Here is a tiny trained network, its code and every weight. The questions are about switching its units off for an input and a class, where a switched-off unit gives its printed mean instead of its output.

import numpy as np


def w(rows, s, z=0):
    codes = np.array(rows[::2]) - 128.0
    scale = np.full(codes.shape[1], s)
    scale[-1] = z or s
    return codes * scale


def norm(h):
    return h / np.sqrt((h * h).mean(-1, keepdims=True) + 1e-5)


def f(y):
    return np.maximum(y, 0)


def log_softmax(a):
    a = a - a.max(-1, keepdims=True)
    return a - np.log(np.exp(a).sum(-1, keepdims=True))


def net(x, mask):
    res = np.array(x, float).reshape(1, 6) / 4 @ E
    u = 0
    for l in range(2):
        y = f(norm(res) @ A[l][:, :-1].T + A[l][:, -1])
        res = res + np.where(mask[u : u + 8], y, B[l][:, -1]) @ B[l][:, :-1]
        u += 8
    return log_softmax(norm(res)[-1] @ U[:, :-1].T + U[:, -1])


A, B = {}, {}
E = w([
[131,127,128,129,129,129,128,126,128,128],'x0',
[117,74,211,156,29,176,60,77,116,101],'x1',
[80,137,152,248,153,163,140,221,82,172],'x2',
[130,130,129,129,127,127,130,129,130,130],'x3',
[94,134,227,91,206,88,164,140,88,88],'x4',
[124,126,128,128,128,127,128,127,127,126],'x5',
],0.015)
A[0] = w([
[134,117,150,37,68,125,114,58,135,111,95],'L0N1',
[118,110,179,141,92,144,101,106,119,117,20],'L0N2',
[135,130,156,157,62,154,107,99,129,133,68],'L0N3',
[144,126,229,114,144,128,131,111,126,124,8],'L0N4',
[133,121,83,159,66,141,122,125,137,134,173],'L0N5',
[138,136,80,11,140,118,130,76,140,118,255],'L0N6',
[128,130,123,103,223,121,145,133,131,128,139],'L0N7',
[137,132,4,140,120,134,123,136,131,140,185],'L0N8',
],0.031,0.0056)
B[0] = w([
[183,242,147,48,76,119,147,176,175,97,236],'L0N1',
[70,79,107,189,96,143,165,111,154,113,208],'L0N2',
[162,89,117,113,166,162,55,104,54,150,220],'L0N3',
[92,133,216,161,121,85,161,94,163,87,200],'L0N4',
[158,133,92,153,160,88,39,128,102,222,221],'L0N5',
[90,5,112,191,177,123,95,55,94,152,252],'L0N6',
[148,159,94,88,171,98,77,177,115,179,216],'L0N7',
[91,136,145,141,53,157,227,138,201,60,232],'L0N8',
],0.029,0.024)
A[1] = w([
[251,233,74,36,121,131,106,148,138,147,3],'L1N1',
[140,137,98,45,242,106,123,152,72,123,55],'L1N2',
[135,106,77,120,144,95,177,153,195,144,90],'L1N3',
[113,92,88,107,196,141,137,164,147,123,96],'L1N4',
[147,189,156,54,76,144,233,115,163,51,19],'L1N5',
[86,99,217,132,146,155,188,160,69,95,41],'L1N6',
[121,59,108,101,76,146,206,55,124,94,45],'L1N7',
[147,238,89,109,122,117,197,230,149,171,144],'L1N8',
],0.031,0.004)
B[1] = w([
[73,124,96,56,23,137,176,128,136,107,248],'L1N1',
[114,108,115,54,175,112,112,120,86,108,254],'L1N2',
[89,120,146,160,115,119,191,117,130,122,210],'L1N3',
[146,173,167,132,99,121,97,93,161,102,198],'L1N4',
[254,127,163,154,180,106,83,120,137,170,247],'L1N5',
[85,128,67,110,104,180,173,118,155,79,200],'L1N6',
[78,159,126,137,128,166,147,148,116,94,245],'L1N7',
[157,164,133,161,150,157,134,218,100,157,242],'L1N8',
],0.039,0.016)
U = w([
[74,101,137,210,123,162,180,77,176,67,252],'0',
[193,160,152,211,119,122,172,214,132,193,93],'1',
[153,124,109,57,8,126,116,97,136,131,130],'2',
[164,92,83,173,109,180,43,119,49,192,47],'3',
[93,77,134,72,212,31,97,67,109,128,67],'4',
[114,176,115,40,159,136,128,217,67,111,118],'5',
[253,161,216,88,129,86,126,98,184,87,77],'6',
],0.019,0.0035)

Each question gives the input, the list of numbers given to net, and the class t.
The units are the neurons (one row each of A and B). Each row of codes is followed by its name. A weight is (code - 128) times the scale printed after its matrix; where a second scale follows, it is the last column's (A, B and U).
mask holds one flag per neuron, layer by layer. A switched-off neuron (its flag False) gives its mean, the last column of its row in B, instead of its output. The means were averaged over made-up inputs and are rounded, as every weight is.
A unit's drop is (log p(t) with every unit on - log p(t) with that unit switched off) / (log p(t) with every unit on - log p(t) with every unit switched off).
The circuit of an input: a set's keep is (log p(t) with only the set's units on - log p(t) with every unit switched off) / (log p(t) with every unit on - log p(t) with every unit switched off). Starting from the 12 units with the biggest drops (on a tie, the unit counted first), units are removed one at a time, each time the one whose removal leaves the highest keep (on an exact tie, the one counted first), for as long as the keep stays at least 0.8.
units of the circuit, in order: the units of the circuit, biggest drop first
unit that matters most: the unit with the biggest drop
top k neurons: the k neurons with the biggest drops, biggest first
top k neurons in layer l: the k neurons of layer l with the biggest drops, biggest first
input [-4,-4,-6,-2,-6,0], class 0: top 2 neurons in layer 0 => (L0N6, L0N8)
input [3,0,0,3,-6,8], class 0: top 3 neurons => (L0N8, L0N1, L0N7)
input [-8,0,5,0,-2,5], class 1: top 2 neurons => (L0N6, L0N3)
input [5,1,6,-4,-3,-7], class 3: unit that matters most => L0N1
input [5,-6,4,4,-3,-3], class 1: top 2 neurons => (L0N8, L0N6)
input [-3,-8,-4,1,4,4], class 4: top 2 neurons => (L0N6, L0N7)
input [2,-7,-1,-6,1,-3], class 4: top 2 neurons in layer 0 => (L0N7, L0N6)
input [5,-2,0,-6,-8,2], class 0: top 2 neurons => (L0N8, L0N1)
input [0,4,-1,0,7,-3], class 6: top 2 neurons => (L1N5, L0N6)
input [5,-3,-3,-1,-3,0], class 0: top 2 neurons in layer 0 => (L0N6, L0N8)
input [8,7,4,-6,-1,-3], class 3: top 2 neurons => (L0N3, L0N8)
input [-8,3,-8,-4,1,-8], class 6: top 3 neurons => (L0N1, L0N5, L0N7)
input [0,-1,0,2,8,3], class 4: top 4 neurons => (L0N7, L0N1, L0N8, L0N4)
input [2,-4,-3,6,4,8], class 4: unit that matters most => L0N6
input [5,-1,5,6,-7,-8], class 1: top 4 neurons => (L0N6, L0N8, L0N2, L1N8)
input [8,6,1,7,0,8], class 3: top 2 neurons => (L0N3, L0N8)
input [7,-8,-1,2,-2,-2], class 0: top 2 neurons => (L0N8, L0N6)
input [-4,-1,8,7,-2,4], class 1: top 3 neurons => (L0N6, L0N3, L0N2)
input [4,0,0,-6,1,5], class 4: top 3 neurons in layer 0 => (L0N7, L0N1, L0N8)
input [-2,-3,8,6,0,-2], class 1: top 3 neurons in layer 0 => (L0N6, L0N3, L0N5)
input [4,1,-1,7,2,8], class 6: units of the circuit, in order => (L0N1)
input [8,8,6,7,0,-6], class 3: top 2 neurons in layer 0 => (L0N8, L0N3)
input [5,4,-2,-2,1,-3], class 6: top 2 neurons in layer 0 => (L0N1, L0N4)
input [-4,6,1,-5,-7,1], class 3: top 3 neurons in layer 0 => (L0N2, L0N3, L0N7)
input [0,-2,6,-2,-8,-6], class 1: top 3 neurons in layer 0 => (L0N6, L0N8, L0N2)
